Below is a small trained network, with its code and all its weights. Each question gives an input and a target symbol and asks what happens when units are switched off, that is, made to give their printed mean instead of their output.

import numpy as np


def w(rows, s, z=0):
    codes = np.array(rows[::2]) - 128.0
    scale = np.full(codes.shape[1], s)
    scale[-1] = z or s
    return codes * scale


def norm(h):
    return h / np.sqrt((h * h).mean(-1, keepdims=True) + 1e-5)


def f(y):
    return np.maximum(y, 0)


def softmax(a):
    e = np.exp(a - a.max(-1, keepdims=True))
    return e / e.sum(-1, keepdims=True)


def log_softmax(a):
    a = a - a.max(-1, keepdims=True)
    return a - np.log(np.exp(a).sum(-1, keepdims=True))


def net(x, mask):
    ids = ['ΓΔβζθξσφω'.index(c) for c in x.split()]
    T = len(ids)
    res = E[ids] + P[:T]
    u = 0
    for l in range(2):
        q, k, v = (norm(res) @ M[l].T for M in (Q, K, V))
        z = softmax(np.where(np.tri(T) > 0, q @ k.T / 2**0.5, -1e9)) @ v
        res = res + np.where(mask[u], z, O[l][:, -1]) @ O[l][:, :-1]
        u += 1
        y = f(norm(res) @ A[l][:, :-1].T + A[l][:, -1])
        res = res + np.where(mask[u : u + 4], y, B[l][:, -1]) @ B[l][:, :-1]
        u += 4
    return log_softmax(norm(res)[-1] @ U[:, :-1].T + U[:, -1])


Q, K, V, O, A, B = {}, {}, {}, {}, {}, {}
E = w([
[94,109,127,124,97,124],'Γ',
[106,113,124,124,110,149],'Δ',
[113,101,144,129,93,137],'β',
[124,113,106,104,113,127],'ζ',
[136,129,112,114,87,144],'θ',
[183,134,130,106,130,144],'ξ',
[124,172,118,129,126,149],'σ',
[93,151,83,127,170,127],'φ',
[152,107,94,253,110,73],'ω',
],0.0075)
P = w([
[78,155,187,2,61,143],'0',
[95,145,150,21,62,180],'1',
[105,135,136,47,67,188],'2',
[117,127,111,80,65,181],'3',
[128,119,97,106,67,178],'4',
[136,112,87,129,66,175],'5',
[148,102,72,151,64,178],'6',
[161,94,67,173,62,176],'7',
[187,91,55,193,63,185],'8',
[207,87,38,208,50,185],'9',
[221,90,29,233,51,183],'10',
],0.0024)
Q[0] = w([
[105,160,254,192,250,20],'0.h1',
[159,121,229,49,182,79],'0.h1',
],0.0082)
K[0] = w([
[84,97,146,2,114,103],'0.h1',
[79,173,180,41,110,173],'0.h1',
],0.0086)
V[0] = w([
[228,85,189,98,137,110],'0.h1',
[76,1,131,132,133,119],'0.h1',
],0.0047)
O[0] = w([
[17,47,18,110,178,215,3],'0.h1',
[220,73,80,3,198,5,119],'0.h1',
],0.0033,0.0026)
A[0] = w([
[28,119,90,195,135,194,169],'0.n1',
[3,175,58,149,221,92,254],'0.n2',
[138,95,70,112,212,113,55],'0.n3',
[100,133,137,210,143,131,143],'0.n4',
],0.0048,0.0015)
B[0] = w([
[216,66,184,86,172,162,244],'0.n1',
[189,200,82,83,98,177,249],'0.n2',
[196,165,62,4,40,179,161],'0.n3',
[220,116,139,145,101,66,197],'0.n4',
],0.0041,0.0016)
Q[1] = w([
[222,115,96,122,1,166],'1.h1',
[15,84,115,141,201,94],'1.h1',
],0.0074)
K[1] = w([
[247,95,56,228,126,116],'1.h1',
[3,135,220,43,86,186],'1.h1',
],0.0048)
V[1] = w([
[109,75,160,134,35,139],'1.h1',
[91,27,254,135,142,92],'1.h1',
],0.0056)
O[1] = w([
[73,169,1,216,157,116,220],'1.h1',
[245,141,87,215,123,156,1],'1.h1',
],0.0049,0.0032)
A[1] = w([
[150,135,79,190,107,133,88],'1.n1',
[134,156,94,75,127,156,252],'1.n2',
[86,112,174,149,91,144,191],'1.n3',
[99,146,253,31,150,100,33],'1.n4',
],0.0064,0.002)
B[1] = w([
[122,149,169,87,147,134,214],'1.n1',
[122,91,164,151,159,108,252],'1.n2',
[164,167,109,169,149,158,190],'1.n3',
[156,124,137,2,1,153,207],'1.n4',
],0.0074,0.0045)
U = w([
[18,140,35,149,98,131,63],'Γ',
[110,24,144,135,179,208,121],'Δ',
[161,199,165,205,96,197,99],'β',
[85,45,104,92,167,37,122],'ζ',
[149,133,174,26,45,128,141],'θ',
[231,78,147,149,150,88,252],'ξ',
[87,179,191,110,201,72,159],'σ',
[183,181,6,89,175,118,67],'φ',
[182,151,144,180,112,1,130],'ω',
],0.0082,0.0023)

Each question gives the input, a string of symbols that net reads in full, and the target symbol t.
The units are the heads (2 rows each of Q, K, V and O) and the neurons (one row each of A and B). Each row of codes is followed by its name. A weight is (code - 128) times the scale printed after its matrix; where a second scale follows, it is the last column's (O, A, B and U).
mask holds one flag per unit, layer by layer, with each layer's heads first. A switched-off unit (its flag False) gives its mean, the last column of its rows in O or B, instead of its output. The means were averaged over made-up inputs and are rounded, as every weight is.
A unit's drop is (log p(t) with every unit on - log p(t) with that unit switched off) / (log p(t) with every unit on - log p(t) with every unit switched off).
The circuit of an input: a set's keep is (log p(t) with only the set's units on - log p(t) with every unit switched off) / (log p(t) with every unit on - log p(t) with every unit switched off). Starting from all 10 units, units are removed one at a time, each time the one whose removal leaves the highest keep (on an exact tie, the one counted first), for as long as the keep stays at least 0.8.
units of the circuit, in order: the units of the circuit, biggest drop first
most important unit: the unit with the biggest drop
top k neurons: the k neurons with the biggest drops, biggest first
k most important neurons of layer l: the k neurons of layer l with the biggest drops, biggest first
input ζ Γ ζ Δ, target ζ: top 2 neurons : [1.n4; 0.n1]
input θ φ θ σ ξ Δ ζ φ Γ ξ θ, target Δ: units of the circuit, in order : [0.h1; 0.n2; 1.n4; 0.n1]
input ζ ξ ξ Δ Γ, target Δ: units of the circuit, in order : [0.h1; 0.n1; 1.n4; 1.h1]
input Δ β Δ σ θ θ β θ Δ, target Γ: units of the circuit, in order : [1.h1]
input θ θ Δ β σ β β ζ Γ Δ, target ζ: units of the circuit, in order : [0.h1; 1.n3; 1.n4]
input Δ Δ Γ ξ β θ, target Δ: units of the circuit, in order : [0.h1; 1.n4; 1.n2]
input ζ σ ξ φ σ σ θ, target β: units of the circuit, in order : [0.h1; 1.n4]
input φ ζ σ φ σ θ θ σ Γ ζ, target β: units of the circuit, in order : [0.h1; 1.n4]
input β Γ Γ, target φ: units of the circuit, in order : [1.h1; 1.n4; 0.h1]
input φ Δ φ ξ σ φ ζ β ζ θ Δ, target Γ: top 2 neurons : [1.n4; 0.n1]
input ω Γ ζ φ, target φ: units of the circuit, in order : [0.n2; 1.n4]
input Δ Δ Γ σ ζ β Γ β, target φ: units of the circuit, in order : [1.h1; 0.h1]
input φ ζ φ φ Δ Γ Δ φ, target θ: units of the circuit, in order : [1.h1; 1.n4]
input Γ φ σ β Δ, target β: 2 most important neurons of layer 1 : [1.n3; 1.n4]
input ω φ β, target β: most important unit : 1.h1
input Δ Δ θ ξ ζ, target Δ: units of the circuit, in order : [0.h1; 0.n1]
input Γ Δ φ β ζ Δ β, target ζ: top 4 neurons : [1.n4; 1.n3; 0.n1; 1.n1]
input ω Γ σ φ β σ, target σ: units of the circuit, in order : [1.n4; 1.n2]
input Γ θ Γ, target Γ: units of the circuit, in order : [1.h1; 1.n4]
input Γ φ φ θ φ Δ θ φ θ β β, target Γ: 2 most important neurons of layer 1 : [1.n4; 1.n2]
input Γ β Γ Δ, target φ: most important unit : 1.h1
input φ φ Δ ζ ζ, target ζ: top 2 neurons : [1.n4; 0.n2]
input θ θ ζ σ ζ Δ, target β: 2 most important neurons of layer 1 : [1.n4; 1.n1]
input ξ Δ β θ Γ Γ β θ ξ σ Γ, target β: 3 most important neurons of layer 1 : [1.n4; 1.n2; 1.n1]
input β σ θ, target β: 2 most important neurons of layer 1 : [1.n4; 1.n3]
input Δ ω ζ β β ξ, target ξ: 2 most important neurons of layer 1 : [1.n4; 1.n2]
input Δ ω φ, target φ: most important unit : 0.n2
